Below are the code and all the weights of a small trained network. Each question names an input and a class and asks about switching units off, where a switched-off unit gives its printed mean instead of its output.

import numpy as np


def w(rows, s, z=0):
    codes = np.array(rows[::2]) - 128.0
    scale = np.full(codes.shape[1], s)
    scale[-1] = z or s
    return codes * scale


def f(y):
    return y / 2 * (1 + np.tanh(0.7978845608 * (y + 0.044715 * y**3)))


def log_softmax(a):
    a = a - a.max(-1, keepdims=True)
    return a - np.log(np.exp(a).sum(-1, keepdims=True))


def net(x, mask):
    res = np.array(x, float).reshape(1, 4) / 4 @ E
    y = f(res @ A[0][:, :-1].T + A[0][:, -1])
    res = res + np.where(mask, y, B[0][:, -1]) @ B[0][:, :-1]
    return log_softmax(res[-1] @ U[:, :-1].T + U[:, -1])


A, B = {}, {}
E = w([
[53,177,100,131,250,100,100],'x0',
[123,6,95,197,171,160,124],'x1',
[170,100,74,114,98,74,218],'x2',
[102,88,207,54,104,176,168],'x3',
],0.013)
A[0] = w([
[93,183,64,200,226,102,128,204],'neuron 0',
[161,161,28,161,171,152,108,173],'neuron 1',
[133,101,105,168,185,138,173,188],'neuron 2',
[75,179,178,89,134,137,194,197],'neuron 3',
[136,103,10,146,118,123,142,225],'neuron 4',
[124,176,115,127,87,24,199,137],'neuron 5',
[83,161,157,81,51,76,146,253],'neuron 6',
[177,106,166,152,100,195,140,153],'neuron 7',
[125,170,203,53,126,145,133,160],'neuron 8',
[158,95,95,147,140,116,180,176],'neuron 9',
[157,109,147,159,92,163,82,161],'neuron 10',
[71,135,237,103,158,211,61,192],'neuron 11',
[223,162,92,210,116,139,97,180],'neuron 12',
[99,135,188,60,157,175,145,201],'neuron 13',
[170,19,112,122,32,134,165,226],'neuron 14',
[166,121,199,60,106,236,48,213],'neuron 15',
],0.011,0.0051)
B[0] = w([
[154,135,98,158,209,25,9,245],'neuron 0',
[168,100,52,144,214,70,59,200],'neuron 1',
[152,59,200,175,146,108,81,183],'neuron 2',
[98,149,234,16,111,24,108,192],'neuron 3',
[210,53,141,107,179,66,73,207],'neuron 4',
[209,161,108,97,109,178,27,202],'neuron 5',
[160,182,149,91,51,112,110,207],'neuron 6',
[130,147,127,183,90,175,218,180],'neuron 7',
[85,213,202,80,66,110,129,198],'neuron 8',
[132,10,144,98,139,86,104,180],'neuron 9',
[127,150,30,180,136,103,211,165],'neuron 10',
[77,197,139,148,164,123,130,228],'neuron 11',
[172,146,78,191,112,103,110,192],'neuron 12',
[13,171,253,92,150,92,199,196],'neuron 13',
[214,14,121,128,61,234,240,251],'neuron 14',
[2,193,118,148,77,181,200,218],'neuron 15',
],0.0076,0.018)
U = w([
[57,208,59,225,94,136,142,78],'0',
[84,127,66,160,72,246,233,157],'1',
[2,157,193,199,212,152,102,49],'2',
[44,180,208,57,57,104,159,202],'3',
[190,207,134,173,94,173,105,12],'4',
[174,22,122,163,113,184,208,199],'5',
[169,148,61,168,222,86,55,211],'6',
[189,100,16,62,94,174,130,6],'7',
],0.0084,0.0021)

Each question gives the input, the list of numbers given to net, and the class t.
The units are the neurons (one row each of A and B). Each row of codes is followed by its name. A weight is (code - 128) times the scale printed after its matrix; where a second scale follows, it is the last column's (A, B and U).
mask holds one flag per neuron, in row order. A switched-off neuron (its flag False) gives its mean, the last column of its row in B, instead of its output. The means were averaged over made-up inputs and are rounded, as every weight is.
A unit's drop is (log p(t) with every unit on - log p(t) with that unit switched off) / (log p(t) with every unit on - log p(t) with every unit switched off).
The circuit of an input: a set's keep is (log p(t) with only the set's units on - log p(t) with every unit switched off) / (log p(t) with every unit on - log p(t) with every unit switched off). Starting from the 12 units with the biggest drops (on a tie, the unit counted first), units are removed one at a time, each time the one whose removal leaves the highest keep (on an exact tie, the one counted first), for as long as the keep stays at least 0.8.
circuit, biggest first: the units of the circuit, biggest drop first
unit that matters most: the unit with the biggest drop
top k neurons: the k neurons with the biggest drops, biggest first
drop when u is switched off: that unit's drop, to one decimal
input [-3,5,-7,-1], class 1: unit that matters most -> neuron 0
input [2,1,3,2], class 5: circuit, biggest first -> [neuron 0; neuron 8]
input [-1,5,-2,-1], class 5: circuit, biggest first -> [neuron 0; neuron 11]
input [-5,-3,4,2], class 1: circuit, biggest first -> [neuron 14; neuron 0; neuron 4]
input [2,-8,-8,-5], class 2: top 3 neurons -> [neuron 0; neuron 14; neuron 11]
input [6,-5,-8,2], class 3: top 2 neurons -> [neuron 3; neuron 8]
input [8,3,-3,1], class 6: top 2 neurons -> [neuron 0; neuron 15]
input [-7,6,0,6], class 1: drop when neuron 15 is switched off -> 0.3
input [-1,4,2,8], class 1: drop when neuron 14 is switched off -> 0.4
input [-6,1,5,7], class 1: drop when neuron 14 is switched off -> 0.2
